Here is a tiny trained network, its code and every weight. The questions are about switching its units off for an input and a class, where a switched-off unit gives its printed mean instead of its output.

import numpy as np


def w(rows, s, z=0):
    codes = np.array(rows[::2]) - 128.0
    scale = np.full(codes.shape[1], s)
    scale[-1] = z or s
    return codes * scale


def f(y):
    return y / 2 * (1 + np.tanh(0.7978845608 * (y + 0.044715 * y**3)))


def log_softmax(a):
    a = a - a.max(-1, keepdims=True)
    return a - np.log(np.exp(a).sum(-1, keepdims=True))


def net(x, mask):
    res = np.array(x, float).reshape(1, 7) / 4 @ E
    y = f(res @ A[0][:, :-1].T + A[0][:, -1])
    res = res + np.where(mask, y, B[0][:, -1]) @ B[0][:, :-1]
    return log_softmax(res[-1] @ U[:, :-1].T + U[:, -1])


A, B = {}, {}
E = w([
[105,179,129,183,116,122,73,116,144],'x0',
[128,85,130,90,127,76,82,63,223],'x1',
[178,70,55,102,117,53,201,117,162],'x2',
[182,154,108,212,133,156,247,178,42],'x3',
[96,148,255,174,156,194,62,71,178],'x4',
[193,70,173,144,160,148,232,100,140],'x5',
[172,113,137,194,130,77,118,35,226],'x6',
],0.0083)
A[0] = w([
[153,122,129,130,127,133,148,121,105,111],'N1',
[126,108,138,143,122,140,202,153,112,48],'N2',
[167,135,106,67,129,131,57,131,68,69],'N3',
[169,123,164,117,137,153,243,150,79,76],'N4',
[108,149,150,131,141,147,110,125,127,96],'N5',
[142,124,134,136,127,144,202,132,100,91],'N6',
[139,113,162,118,125,155,236,157,68,82],'N7',
[151,161,70,195,144,58,150,146,143,3],'N8',
[132,126,136,131,139,135,174,141,114,92],'N9',
[119,156,226,164,126,184,5,97,110,84],'N10',
[128,112,142,126,129,113,112,100,167,71],'N11',
[62,134,83,19,128,120,69,196,74,47],'N12',
[134,109,140,130,137,113,109,115,163,89],'N13',
[82,148,193,146,133,153,101,135,158,58],'N14',
[136,119,159,109,142,105,97,73,221,94],'N15',
[131,136,125,129,128,125,145,119,116,100],'N16',
[134,106,155,118,105,119,118,105,168,82],'N17',
[109,137,200,136,133,140,80,145,130,63],'N18',
[150,91,166,88,125,105,86,68,219,53],'N19',
[161,133,55,183,118,111,180,118,99,81],'N20',
],0.015,0.0062)
B[0] = w([
[101,167,135,154,149,127,155,151,131,145],'N1',
[133,114,140,116,176,137,160,130,120,169],'N2',
[126,89,103,78,84,131,113,142,90,159],'N3',
[108,165,119,115,240,137,161,139,91,213],'N4',
[147,118,130,166,116,124,98,105,105,154],'N5',
[120,142,124,134,188,126,154,146,108,178],'N6',
[132,91,123,85,232,120,139,108,84,211],'N7',
[137,133,132,181,49,105,166,130,179,162],'N8',
[165,102,148,110,153,134,140,105,105,154],'N9',
[133,104,134,227,107,161,27,132,71,252],'N10',
[138,95,137,101,138,123,122,119,161,162],'N11',
[125,141,147,2,18,157,147,153,73,211],'N12',
[114,114,145,107,139,117,131,117,153,156],'N13',
[128,154,128,185,121,134,62,123,101,184],'N14',
[113,135,103,72,174,110,80,134,214,216],'N15',
[170,128,137,121,122,113,119,89,93,131],'N16',
[113,123,97,112,155,102,105,131,163,161],'N17',
[126,150,114,205,105,130,82,131,114,179],'N18',
[137,146,158,83,161,140,149,108,247,220],'N19',
[140,119,125,203,75,92,175,112,120,188],'N20',
],0.022,0.021)
U = w([
[118,171,159,202,116,204,42,147,103,153],'0',
[118,149,143,76,149,127,103,111,254,230],'1',
[117,164,117,26,42,165,151,208,67,104],'2',
[196,171,74,217,55,49,236,143,131,2],'3',
[159,160,116,132,221,124,228,164,43,135],'4',
],0.0049,0.0012)

Each question gives the input, the list of numbers given to net, and the class t.
The units are the neurons (one row each of A and B). Each row of codes is followed by its name. A weight is (code - 128) times the scale printed after its matrix; where a second scale follows, it is the last column's (A, B and U).
mask holds one flag per neuron, in row order. A switched-off neuron (its flag False) gives its mean, the last column of its row in B, instead of its output. The means were averaged over made-up inputs and are rounded, as every weight is.
A unit's drop is (log p(t) with every unit on - log p(t) with that unit switched off) / (log p(t) with every unit on - log p(t) with every unit switched off).
The circuit of an input: a set's keep is (log p(t) with only the set's units on - log p(t) with every unit switched off) / (log p(t) with every unit on - log p(t) with every unit switched off). Starting from the 12 units with the biggest drops (on a tie, the unit counted first), units are removed one at a time, each time the one whose removal leaves the highest keep (on an exact tie, the one counted first), for as long as the keep stays at least 0.8.
units of the circuit, in order: the units of the circuit, biggest drop first
most important unit: the unit with the biggest drop
k most important neurons: the k neurons with the biggest drops, biggest first
drop when u is switched off: that unit's drop, to one decimal
input [-8,-4,-6,2,-7,-5,7], class 3: most important unit	N20
input [5,-4,-8,6,-1,0,-1], class 4: 3 most important neurons	N7; N4; N6
input [8,4,3,2,6,-4,4], class 1: 3 most important neurons	N15; N19; N11
input [3,7,0,8,-6,-6,-3], class 3: 2 most important neurons	N20; N8
input [2,-6,-4,-6,2,-7,-7], class 2: 2 most important neurons	N12; N3
input [8,0,3,2,-1,-1,6], class 3: units of the circuit, in order	N8; N20
input [4,5,6,-1,-8,5,4], class 3: 3 most important neurons	N20; N8; N7
input [1,-2,-8,1,-6,1,3], class 4: 2 most important neurons	N10; N12
input [1,-8,-8,-6,-5,0,1], class 2: 2 most important neurons	N12; N3
input [5,-7,8,1,-4,-5,-2], class 3: drop when N8 is switched off	0.6
input [-7,6,1,4,-7,-5,-4], class 2: drop when N12 is switched off	1.4
input [8,-6,2,-1,-1,5,0], class 4: drop when N1 is switched off	0.0
